[128 = 0]

[107  83 143 147 140 143 223 122 133 166 128 151  55 113 115 148] -> (32):<13>
[163 160 128 110 140 112  91 133 154 112 133 112 136 134 118 129] -> (25):<16>
[159 158 124 130 134 112 130 135 166 113 134 106  81 121 102 109] -> (25):<16>
[169 107 121 163 145 167 200 101 110 146 114 140 155 125 151 189] -> (32):<14>
[145 150 159 127 127  89 141 147 184 120 133 114  63 112 102  93] -> (25):<19>
[111 107 119 145 155 159 220 120 132 179 123 137  74 112 116 163] -> (32):<13>
[ 90  91 163 129 144 132 230 142 130 165 139 173  64  96 108 106] -> (32):<14>
[130  91 145 150 137 147 227 110 113 149 128 152  77 104 116 151] -> (32):<14>
[180 160 130 149 160 105 134 126 152 114 122 102 156 126 129 160] -> (25):<16>
[126  99 146 130 131 148 208 127 119 178 136 153  70 115 114 124] -> (32):<13>
[116 107 139 134 133 138 198 124 140 159 118 171 128 123 134 152] -> (32):<14>
[143 136 148 124 127 136 118 144 163 130 131 143  92 110  99 116] -> (25):<19>
[110  92 137 139 145 158 218 120 133 171 125 152  97 117 112 146] -> (32):<13>
[135 113 123 156 168 193 204 114 111 162 120 137 153 122 137 181] -> (32):<13>
[ 85  99 157 130 131 125 205 141 130 165 124 161  65  90 121 112] -> (32):<14>
[136  98  93 155 170 184 196  89 114 149 130 124 170 132 143 190] -> (32):<13>
[131 107 125 164 153 183 219 100 115 153 114 142 144 127 133 182] -> (32):<14>
[107  98 141 148 126 149 228 119 128 150 121 165  75 107 124 141] -> (32):<14>
[ 96  87 145 123 126 139 201 131 125 174 122 156  98 126 122 131] -> (32):<14>
[189 166  99 165 173 165 119 100 136 101 121  95 219 137 134 193] -> (25):<16>
[154 142 137 115 133  83 124 137 169 130 122 103  94 131 116 116] -> (25):<16>
[143 152 148 142 104 104 120 145 153 115 127 151  84 108 106  97] -> (25):<19>
[149 123 108 185 173 203 207  88 108 145 129 128 189 121 133 194] -> (32):<13>
[145 144 129 133 141  95 121 141 160 131 124 115 114 115 126 153] -> (25):<16>
[147 139 164 115 117  98 118 142 170 130 134 133  87 120 105 109] -> (25):<19>
[138  95 135 164 164 182 207 109 121 171 122 139 146 121 130 190] -> (32):<14>
[157 148 125 137 144 116 130 125 154 139 117 101 145 139 122 156] -> (25):<16>
[154 159 123 139 149 116 133 129 147 113 138  97 133 119  99 133] -> (25):<16>
[161 155 122 151 134 120  90 119 157  99 126 100 139 132 118 131] -> (25):<16>
[104 102 142 142 130 161 193 126 129 166 138 167  79 113 123 130] -> (32):<14>
[105 111 149 138 143 152 187 131 121 159 119 170 106 118 129 140] -> (32):<14>
[176 165 135 142 146 139 130 122 157  95 125 134 145 106 118 147] -> (25):<19>
[190 157 109 149 169 171 134 112 135 126 120 115 190 127 145 189] -> (25):<19>
[125  91 125 161 157 186 230 104 109 155 113 146 129 116 142 188] -> (32):<14>
[108  82 161 108 120 122 206 133 161 197 129 161  42 130 103 125] -> (32):<13>
[123 110 120 166 152 190 208  92 105 143 119 144 164 128 134 191] -> (32):<14>
[126 101 129 160 149 157 214 103 141 167 122 134  94 109 120 165] -> (32):<13>
[158 157 135 136 141 125  96 135 148 110 130  97 136 119 115 131] -> (25):<19>
[181 163 111 160 165 136 141 119 142 104 116  87 166 124 127 171] -> (25):<16>
[112  91 125 140 154 166 209 112 135 167 127 144  77 119 126 143] -> (32):<14>
[180 175 113 153 168 137 119 132 137 107 110 102 178 118 119 154] -> (25):<16>
[164 160 122 144 149 112 117 131 146 117 132 102 154 120 120 130] -> (25):<16>
[126 100 126 144 147 177 201 111 122 157 134 148 123 125 136 170] -> (32):<14>
[115 101 141 143 118 171 179 108 119 132 129 171 109 110 123 142] -> (32):<14>
[158 152 151 138 140 121 124 134 154 112 125 148 121 116 116 135] -> (25):<19>
[157 154 126 144 154 117 113 131 136 110 113 117 177 138 127 154] -> (25):<16>
[170 149 142 145 146 135 104 129 186 114 127 119 130 115 106 127] -> (25):<19>
[193 165 143 166 166 139 119 119 138  92 124 132 210 112 133 189] -> (25):<19>
[122  93 150 133 138 151 211 118 147 181 133 150  76 148 114 144] -> (32):<13>
[139 107 116 170 147 184 230  92 109 131 102 137 150 120 145 189] -> (32):<14>
[149 108 108 190 181 224 215  73  90 125 109 143 198 110 153 220] -> (32):<14>
[129 102 132 135 149 138 204 108 142 174 111 139  91 131 126 156] -> (32):<13>
[121  95 137 152 145 147 237 112 122 163 126 136  70 123 113 149] -> (32):<14>

[137 150 132  81  98 176 153 142 157 170  85  95  94  89 121  50] -> W:Gj
[140 132  64 135 119 120 124 137 170 159 143  86 116 147 133 133] -> U:Dl
[180 104 120  73 106 169 165 125 201 194 103  83 109 115  97  83] -> U:Dl
[112 198 105 154 146 151  92 140 131 143 101 131 163 115 151 106] -> Q:Bz
[110 173 142 103  87 203 138 160 134 157  56 118 109 112 141  35] -> W:RD
[138  99 136  89  99 138 147 143 173 197 100  69  69 127 143  69] -> U:DT
[111 168 120 120 102 154  92 150 154 137  85 126 107 140 133  22] -> W:Gq
[137 145 151 100 104 177 124 147 111 183 113 110 157 108 148  25] -> W:Gq
[120 151 150 107  94 196 119 162 140 141  75 128 111 122 114  86] -> W:RD
[158 137 151 122 116 170 121 149 154 160  79 114 142 108 149 101] -> W:Gj
[123 142 120 116 102 160 117 153 156 157  88 111 113 111 137  62] -> W:Gq
[126 198  50 190 140 124  72 136 155  47  66 188 169 157 180 173] -> W:Gq
